Here is a tiny trained network, its code and every weight. The questions are about switching its units off for an input and a class, where a switched-off unit gives its printed mean instead of its output.

import numpy as np


def w(rows, s, z=0):
    codes = np.array(rows[::2]) - 128.0
    scale = np.full(codes.shape[1], s)
    scale[-1] = z or s
    return codes * scale


def f(y):
    return y / 2 * (1 + np.tanh(0.7978845608 * (y + 0.044715 * y**3)))


def log_softmax(a):
    a = a - a.max(-1, keepdims=True)
    return a - np.log(np.exp(a).sum(-1, keepdims=True))


def net(x, mask):
    res = np.array(x, float).reshape(1, 6) / 4 @ E
    y = f(res @ A[0][:, :-1].T + A[0][:, -1])
    res = res + np.where(mask, y, B[0][:, -1]) @ B[0][:, :-1]
    return log_softmax(res[-1] @ U[:, :-1].T + U[:, -1])


A, B = {}, {}
E = w([
[126,133,123,123],'x0',
[2,203,129,187],'x1',
[59,9,22,153],'x2',
[31,69,178,24],'x3',
[127,136,122,122],'x4',
[127,139,118,121],'x5',
],0.011)
A[0] = w([
[181,115,96,157,147],'n0',
[207,126,81,74,249],'n1',
[34,104,202,5,173],'n2',
[108,203,171,236,210],'n3',
[140,79,150,51,139],'n4',
[130,69,111,68,131],'n5',
[64,127,104,180,119],'n6',
[105,70,15,117,211],'n7',
[185,144,43,174,211],'n8',
[67,221,167,169,170],'n9',
[62,115,30,170,121],'n10',
[185,185,200,64,254],'n11',
],0.012,0.007)
B[0] = w([
[176,125,157,211,166],'n0',
[248,81,164,170,203],'n1',
[45,103,182,31,253],'n2',
[109,227,49,119,222],'n3',
[161,76,98,12,184],'n4',
[151,78,88,73,181],'n5',
[34,132,126,176,185],'n6',
[126,27,69,161,238],'n7',
[166,125,128,216,205],'n8',
[90,193,98,88,209],'n9',
[28,109,126,198,218],'n10',
[214,179,183,76,235],'n11',
],0.011,0.017)
U = w([
[224,149,180,162,254],'0',
[154,203,39,140,167],'1',
[188,38,89,209,69],'2',
[85,128,80,228,70],'3',
[178,106,203,52,85],'4',
[57,172,200,76,61],'5',
[140,31,5,63,89],'6',
[30,73,142,130,153],'7',
],0.011,0.0057)

Each question gives the input, the list of numbers given to net, and the class t.
The units are the neurons (one row each of A and B). Each row of codes is followed by its name. A weight is (code - 128) times the scale printed after its matrix; where a second scale follows, it is the last column's (A, B and U).
mask holds one flag per neuron, in row order. A switched-off neuron (its flag False) gives its mean, the last column of its row in B, instead of its output. The means were averaged over made-up inputs and are rounded, as every weight is.
A unit's drop is (log p(t) with every unit on - log p(t) with that unit switched off) / (log p(t) with every unit on - log p(t) with every unit switched off).
The circuit of an input: a set's keep is (log p(t) with only the set's units on - log p(t) with every unit switched off) / (log p(t) with every unit on - log p(t) with every unit switched off). Starting from all 12 units, units are removed one at a time, each time the one whose removal leaves the highest keep (on an exact tie, the one counted first), for as long as the keep stays at least 0.8.
circuit, biggest first: the units of the circuit, biggest drop first
top k neurons: the k neurons with the biggest drops, biggest first
drop of u: that unit's drop, to one decimal
input [5,4,-7,0,3,-1], class 1: top neuron : n3
input [-4,8,0,6,5,7], class 5: top 3 neurons : n7, n9, n2
input [-2,-4,-3,0,6,7], class 0: top 2 neurons : n2, n1
input [-6,3,0,3,4,-5], class 5: top 2 neurons : n7, n10
input [4,4,-2,0,7,-1], class 1: top 3 neurons : n2, n3, n10
input [-3,2,0,6,-2,2], class 5: top 3 neurons : n7, n2, n10
input [-4,6,-2,0,7,-2], class 1: top 2 neurons : n3, n2
input [5,8,4,0,-2,4], class 3: top 3 neurons : n2, n3, n4
input [3,1,-1,7,-5,7], class 5: top 2 neurons : n2, n1
input [-4,2,8,6,3,-5], class 7: top 2 neurons : n10, n2
input [-1,3,8,-1,-1,6], class 3: top 2 neurons : n2, n10
input [-8,7,1,-1,-6,-6], class 3: drop of n11 : 0.7
input [7,3,-8,0,-1,-2], class 1: drop of n2 : 0.8
input [0,1,5,2,0,-3], class 7: circuit, biggest first : n10
input [-6,-3,-1,-5,8,-6], class 0: drop of n7 : 0.2
